Here is a tiny trained network, its code and every weight. The questions are about switching its units off for an input and a target symbol, where a switched-off unit gives its printed mean instead of its output.

import numpy as np


def w(rows, s, z=0):
    codes = np.array(rows[::2]) - 128.0
    scale = np.full(codes.shape[1], s)
    scale[-1] = z or s
    return codes * scale


def norm(h):
    return h / np.sqrt((h * h).mean(-1, keepdims=True) + 1e-5)


def softmax(a):
    e = np.exp(a - a.max(-1, keepdims=True))
    return e / e.sum(-1, keepdims=True)


def log_softmax(a):
    a = a - a.max(-1, keepdims=True)
    return a - np.log(np.exp(a).sum(-1, keepdims=True))


def net(x, mask):
    ids = ['αγδεθμξπψω'.index(c) for c in x.split()]
    T = len(ids)
    res = E[ids] + P[:T]
    u = 0
    for l in range(2):
        r = norm(res)
        for j in range(3):
            rows = slice(3 * j, 3 * j + 3)
            q, k, v = (r @ M[l][rows].T for M in (Q, K, V))
            z = softmax(np.where(np.tri(T) > 0, q @ k.T / 3**0.5, -1e9)) @ v
            o = O[l][rows]
            res = res + np.where(mask[u + j], z, o[:, -1]) @ o[:, :-1]
        u += 3
    return log_softmax(norm(res)[-1] @ U[:, :-1].T + U[:, -1])


Q, K, V, O = {}, {}, {}, {}
E = w([
[164,149,94,131,69,109,89],'α',
[159,159,73,118,70,105,144],'γ',
[2,93,150,162,122,129,178],'δ',
[11,52,117,78,134,168,88],'ε',
[111,212,247,118,146,173,193],'θ',
[155,158,114,112,83,65,132],'μ',
[172,125,131,142,77,80,127],'ξ',
[179,166,116,134,29,137,162],'π',
[178,125,92,137,67,103,143],'ψ',
[74,110,87,17,163,145,38],'ω',
],0.024)
P = w([
[77,86,169,59,7,139,128],'0',
[91,130,144,76,30,109,151],'1',
[101,123,140,91,37,123,127],'2',
[125,156,138,109,77,100,140],'3',
[128,148,127,106,93,104,135],'4',
[131,155,124,119,110,100,144],'5',
[137,162,118,121,132,96,136],'6',
[133,144,115,132,132,99,144],'7',
[137,163,107,132,169,93,136],'8',
[137,133,110,148,148,101,152],'9',
[141,156,83,146,198,100,138],'10',
[143,141,109,145,139,127,150],'11',
[137,146,54,155,214,119,113],'12',
],0.02)
Q[0] = w([
[164,247,81,26,212,151,27],'L0H1',
[179,107,114,254,209,199,202],'L0H1',
[15,82,159,6,175,157,76],'L0H1',
[115,46,97,78,138,169,93],'L0H2',
[243,120,27,12,194,197,188],'L0H2',
[125,144,228,124,170,172,60],'L0H2',
[129,72,77,140,177,120,172],'L0H3',
[207,99,184,125,148,185,121],'L0H3',
[33,62,171,155,75,168,113],'L0H3',
],0.0071)
K[0] = w([
[223,123,127,107,237,117,68],'L0H1',
[101,146,135,202,212,129,146],'L0H1',
[96,42,175,65,133,189,31],'L0H1',
[121,77,67,57,140,187,156],'L0H2',
[185,141,111,114,192,170,90],'L0H2',
[72,199,200,3,78,147,213],'L0H2',
[140,202,137,99,124,173,160],'L0H3',
[62,104,71,184,102,83,180],'L0H3',
[136,119,196,94,1,162,140],'L0H3',
],0.0082)
V[0] = w([
[145,41,55,135,97,180,96],'L0H1',
[89,126,57,123,132,100,138],'L0H1',
[255,86,56,98,177,170,97],'L0H1',
[129,110,67,62,189,112,200],'L0H2',
[118,164,33,209,124,111,65],'L0H2',
[157,137,92,148,80,113,176],'L0H2',
[191,119,164,173,113,148,122],'L0H3',
[67,108,176,175,115,161,139],'L0H3',
[160,116,102,130,96,216,106],'L0H3',
],0.0097)
O[0] = w([
[78,157,254,102,218,50,124,121],'L0H1',
[84,144,135,162,151,182,146,171],'L0H1',
[86,141,82,11,146,69,226,38],'L0H1',
[122,103,136,200,105,167,29,76],'L0H2',
[116,236,228,192,99,21,124,146],'L0H2',
[55,126,116,111,120,57,207,254],'L0H2',
[107,124,140,108,205,111,65,96],'L0H3',
[108,148,159,73,126,52,193,85],'L0H3',
[170,98,162,26,192,126,130,123],'L0H3',
],0.0075,0.0065)
Q[1] = w([
[118,52,115,112,134,176,140],'L1H1',
[75,140,110,69,126,71,184],'L1H1',
[182,63,143,137,231,172,97],'L1H1',
[254,167,95,139,132,108,142],'L1H2',
[116,170,148,192,230,118,140],'L1H2',
[228,111,59,60,184,128,142],'L1H2',
[159,170,125,173,189,115,103],'L1H3',
[128,119,118,91,122,74,168],'L1H3',
[182,84,124,101,141,132,93],'L1H3',
],0.017)
K[1] = w([
[124,118,229,73,46,101,129],'L1H1',
[88,148,87,163,144,64,52],'L1H1',
[167,174,185,51,12,220,155],'L1H1',
[225,191,46,203,93,58,150],'L1H2',
[164,183,93,233,236,141,147],'L1H2',
[233,138,97,117,140,131,2],'L1H2',
[108,180,56,142,176,118,162],'L1H3',
[131,162,123,97,73,135,171],'L1H3',
[57,118,119,37,80,133,55],'L1H3',
],0.014)
V[1] = w([
[171,198,145,170,117,170,169],'L1H1',
[105,98,169,183,107,166,178],'L1H1',
[82,124,83,199,160,79,105],'L1H1',
[61,226,143,112,157,171,102],'L1H2',
[113,153,76,55,19,20,106],'L1H2',
[64,99,72,104,142,122,250],'L1H2',
[208,51,194,161,171,66,114],'L1H3',
[88,124,91,168,233,81,13],'L1H3',
[126,111,152,114,201,197,174],'L1H3',
],0.013)
O[1] = w([
[74,107,154,147,69,153,119,120],'L1H1',
[202,163,148,92,85,154,95,144],'L1H1',
[115,76,131,51,141,121,84,119],'L1H1',
[179,22,219,132,123,71,136,111],'L1H2',
[126,213,131,178,42,158,134,255],'L1H2',
[146,196,168,118,159,192,70,159],'L1H2',
[104,178,81,97,45,112,157,84],'L1H3',
[157,248,114,160,22,203,174,12],'L1H3',
[94,189,100,169,88,68,57,75],'L1H3',
],0.015,0.02)
U = w([
[129,129,208,117,63,60,194,134],'α',
[162,131,255,221,172,213,72,2],'γ',
[176,131,142,86,75,144,88,122],'δ',
[205,148,121,131,145,119,130,104],'ε',
[118,127,101,171,87,81,42,110],'θ',
[182,80,69,236,84,252,95,130],'μ',
[77,113,56,60,95,179,154,198],'ξ',
[88,48,151,45,163,137,107,180],'π',
[48,216,190,57,176,174,127,76],'ψ',
[181,103,78,190,148,148,153,114],'ω',
],0.01)

Each question gives the input, a string of symbols that net reads in full, and the target symbol t.
The units are the heads (3 rows each of Q, K, V and O). Each row of codes is followed by its name. A weight is (code - 128) times the scale printed after its matrix; where a second scale follows, it is the last column's (O and U).
mask holds one flag per head, layer by layer. A switched-off head (its flag False) gives its mean, the last column of its rows in O, instead of its output. The means were averaged over made-up inputs and are rounded, as every weight is.
A unit's drop is (log p(t) with every unit on - log p(t) with that unit switched off) / (log p(t) with every unit on - log p(t) with every unit switched off).
The circuit of an input: a set's keep is (log p(t) with only the set's units on - log p(t) with every unit switched off) / (log p(t) with every unit on - log p(t) with every unit switched off). Starting from all 6 units, units are removed one at a time, each time the one whose removal leaves the highest keep (on an exact tie, the one counted first), for as long as the keep stays at least 0.8.
circuit, biggest first: the units of the circuit, biggest drop first
most important unit: the unit with the biggest drop
which heads matter: for each layer, one digit per head in row order, 1 if its drop is at least 0.15 and else 0, layers parted by /
input α ψ α μ π θ α π δ δ δ ξ ψ, target δ: circuit, biggest first : L1H1, L0H2, L1H3
input α δ μ δ γ θ ξ θ α ξ α ε α, target α: most important unit : L0H2
input θ ε γ ψ δ α ψ ξ θ α θ θ ξ, target θ: which heads matter : 010 / 101
input γ α ψ, target γ: circuit, biggest first : L1H2, L1H3, L0H2
input θ ψ ψ, target θ: circuit, biggest first : L1H3, L1H2
input γ θ ψ π ω ω, target γ: which heads matter : 110 / 101
input ψ π ξ ε π ξ π ε, target γ: circuit, biggest first : L0H2, L1H3, L1H2, L0H1
input α γ ψ ξ γ, target ψ: which heads matter : 010 / 011
input θ ξ π γ ω θ π α ω, target γ: which heads matter : 110 / 011
input ω ε α ξ μ ψ, target ξ: circuit, biggest first : L1H2, L1H3
input ξ π α δ ε ξ θ θ ξ π π θ α, target π: which heads matter : 110 / 100
input δ γ θ α μ δ, target γ: circuit, biggest first : L0H1, L1H2, L1H3, L0H3
input γ γ μ ω ψ π, target ω: which heads matter : 000 / 111
input ψ π π π ψ α, target π: circuit, biggest first : L1H3
input ξ θ α α ε μ α, target ε: circuit, biggest first : L1H1, L0H1
input ψ α π, target ψ: circuit, biggest first : L1H2, L0H2, L1H3, L0H1
input ξ π ψ ε ω ε θ θ ψ π, target θ: circuit, biggest first : L1H3, L0H2, L0H1
input γ γ γ, target γ: circuit, biggest first : L1H2, L1H3
input θ γ δ ψ ω θ π π ξ, target π: which heads matter : 000 / 101
input ψ γ α α π ξ α α ψ π ψ θ γ, target ψ: which heads matter : 110 / 101
input ξ γ ε π ε α ψ δ ψ π ψ δ α, target ψ: which heads matter : 110 / 101
input ξ δ ω γ γ ε α ε π ψ ψ π, target ψ: which heads matter : 110 / 110
input θ α ψ α ξ θ α θ α α ξ γ, target α: circuit, biggest first : L0H2
input α θ ξ ξ ξ, target ξ: circuit, biggest first : L1H2, L1H3
input ψ μ α ω ω ω, target μ: circuit, biggest first : L0H2, L1H3
input δ μ α ψ ψ δ ψ α μ π π π ψ, target π: which heads matter : 110 / 100
input μ π θ ε α ε ε, target μ: which heads matter : 110 / 101
input ψ α α θ ξ θ π ψ ξ, target π: most important unit : L1H1
